Here is a tiny trained network, its code and every weight. The questions are about switching its units off for an input and a target symbol, where a switched-off unit gives its printed mean instead of its output.

import numpy as np


def w(rows, s, z=0):
    codes = np.array(rows[::2]) - 128.0
    scale = np.full(codes.shape[1], s)
    scale[-1] = z or s
    return codes * scale


def norm(h):
    return h / np.sqrt((h * h).mean(-1, keepdims=True) + 1e-5)


def f(y):
    return np.maximum(y, 0)


def softmax(a):
    e = np.exp(a - a.max(-1, keepdims=True))
    return e / e.sum(-1, keepdims=True)


def log_softmax(a):
    a = a - a.max(-1, keepdims=True)
    return a - np.log(np.exp(a).sum(-1, keepdims=True))


def net(x, mask):
    ids = ['αβγδεζηθλπστψω'.index(c) for c in x.split()]
    T = len(ids)
    res = E[ids] + P[:T]
    r = norm(res)
    for j in range(2):
        rows = slice(4 * j, 4 * j + 4)
        q, k, v = (r @ M[0][rows].T for M in (Q, K, V))
        z = softmax(np.where(np.tri(T) > 0, q @ k.T / 4**0.5, -1e9)) @ v
        o = O[0][rows]
        res = res + np.where(mask[j], z, o[:, -1]) @ o[:, :-1]
    y = f(norm(res) @ A[0][:, :-1].T + A[0][:, -1])
    res = res + np.where(mask[2:6], y, B[0][:, -1]) @ B[0][:, :-1]
    return log_softmax(norm(res)[-1] @ U[:, :-1].T + U[:, -1])


Q, K, V, O, A, B = {}, {}, {}, {}, {}, {}
E = w([
[75,159,173,129],'α',
[107,126,138,123],'β',
[157,152,135,120],'γ',
[124,139,110,105],'δ',
[160,152,144,117],'ε',
[160,153,141,118],'ζ',
[146,142,160,128],'η',
[83,147,170,126],'θ',
[123,126,108,100],'λ',
[87,147,166,129],'π',
[129,137,111,109],'σ',
[178,25,190,254],'τ',
[117,123,137,119],'ψ',
[122,158,102,119],'ω',
],0.0098)
P = w([
[240,189,116,139],'0',
[203,163,127,144],'1',
[187,135,134,127],'2',
[176,124,146,112],'3',
[169,112,148,97],'4',
[165,103,154,82],'5',
[161,100,153,64],'6',
[158,94,152,48],'7',
[156,103,156,37],'8',
[156,103,155,24],'9',
[153,102,154,14],'10',
[152,102,162,4],'11',
],0.0027)
Q[0] = w([
[231,91,166,78],'H1',
[1,180,111,170],'H1',
[123,119,77,130],'H1',
[224,103,180,32],'H1',
[137,98,66,186],'H2',
[101,201,154,154],'H2',
[152,64,90,159],'H2',
[136,74,192,96],'H2',
],0.0082)
K[0] = w([
[186,2,113,182],'H1',
[111,224,140,94],'H1',
[104,131,109,133],'H1',
[202,63,120,165],'H1',
[100,163,117,79],'H2',
[93,179,177,152],'H2',
[127,127,96,82],'H2',
[146,85,152,128],'H2',
],0.012)
V[0] = w([
[166,60,114,122],'H1',
[150,163,70,43],'H1',
[201,72,162,17],'H1',
[35,250,165,41],'H1',
[135,55,88,232],'H2',
[167,64,119,253],'H2',
[138,97,64,45],'H2',
[135,29,152,175],'H2',
],0.0034)
O[0] = w([
[136,186,123,189,127],'H1',
[181,34,117,151,143],'H1',
[155,130,27,187,222],'H1',
[150,29,100,4,145],'H1',
[203,61,156,44,5],'H2',
[253,114,156,49,44],'H2',
[47,152,172,66,103],'H2',
[182,120,67,50,65],'H2',
],0.0032,0.0025)
A[0] = w([
[179,110,40,191,109],'N1',
[2,100,219,239,5],'N2',
[133,195,86,47,188],'N3',
[244,206,168,86,63],'N4',
],0.0048,0.0018)
B[0] = w([
[191,83,118,22,193],'N1',
[253,71,4,131,251],'N2',
[175,60,169,195,242],'N3',
[44,28,36,64,239],'N4',
],0.0041,0.0028)
U = w([
[207,78,42,99,178],'α',
[87,59,102,147,253],'β',
[3,99,107,109,91],'γ',
[118,134,189,125,22],'δ',
[89,191,126,160,71],'ε',
[155,211,133,112,23],'ζ',
[162,192,203,118,90],'η',
[60,181,154,174,128],'θ',
[91,152,211,121,127],'λ',
[121,139,196,117,63],'π',
[159,210,140,97,29],'σ',
[166,130,220,214,224],'τ',
[68,195,111,144,49],'ψ',
[134,205,119,124,33],'ω',
],0.012,0.0045)

Each question gives the input, a string of symbols that net reads in full, and the target symbol t.
The units are the heads (4 rows each of Q, K, V and O) and the neurons (one row each of A and B). Each row of codes is followed by its name. A weight is (code - 128) times the scale printed after its matrix; where a second scale follows, it is the last column's (O, A, B and U).
mask holds one flag per unit, heads first, then neurons. A switched-off unit (its flag False) gives its mean, the last column of its rows in O or B, instead of its output. The means were averaged over made-up inputs and are rounded, as every weight is.
A unit's drop is (log p(t) with every unit on - log p(t) with that unit switched off) / (log p(t) with every unit on - log p(t) with every unit switched off).
The circuit of an input: a set's keep is (log p(t) with only the set's units on - log p(t) with every unit switched off) / (log p(t) with every unit on - log p(t) with every unit switched off). Starting from all 6 units, units are removed one at a time, each time the one whose removal leaves the highest keep (on an exact tie, the one counted first), for as long as the keep stays at least 0.8.
units of the circuit, in order: the units of the circuit, biggest drop first
top k neurons: the k neurons with the biggest drops, biggest first
heads that matter: for each layer, one digit per head in row order, 1 if its drop is at least 0.15 and else 0, layers parted by /
drop of u: that unit's drop, to one decimal
input η ε α α π η ω β α ε η, target γ: heads that matter	00
input ψ η π δ ζ λ α ω θ π ζ, target β: units of the circuit, in order	N4; N2
input η ε α ζ λ τ α ε ζ α ψ, target γ: units of the circuit, in order	H2; N4; N2; H1
input ψ σ δ δ π π λ α θ λ σ, target β: heads that matter	11
input γ π ω η α σ δ λ α α α σ, target β: heads that matter	01
input α η α, target β: units of the circuit, in order	N2; H1
input ω α δ ε η η, target β: heads that matter	10
input ω σ ε η τ λ σ τ α λ λ, target γ: top 2 neurons	N2; N1
input α ω ω, target β: top 3 neurons	N2; N3; N1
input η θ σ α α τ α η β ψ, target γ: units of the circuit, in order	N4; H2; H1; N2
input α ζ λ α β δ λ π λ δ, target β: units of the circuit, in order	H2; H1; N2; N3
input δ α α ω λ ω, target β: units of the circuit, in order	H1; H2; N2
input σ τ β λ τ γ θ θ λ λ, target γ: drop of N3	0.2
input η β η ε β ω π δ θ ε η, target γ: drop of H2	0.1
input β ψ θ η η, target β: drop of N2	0.6
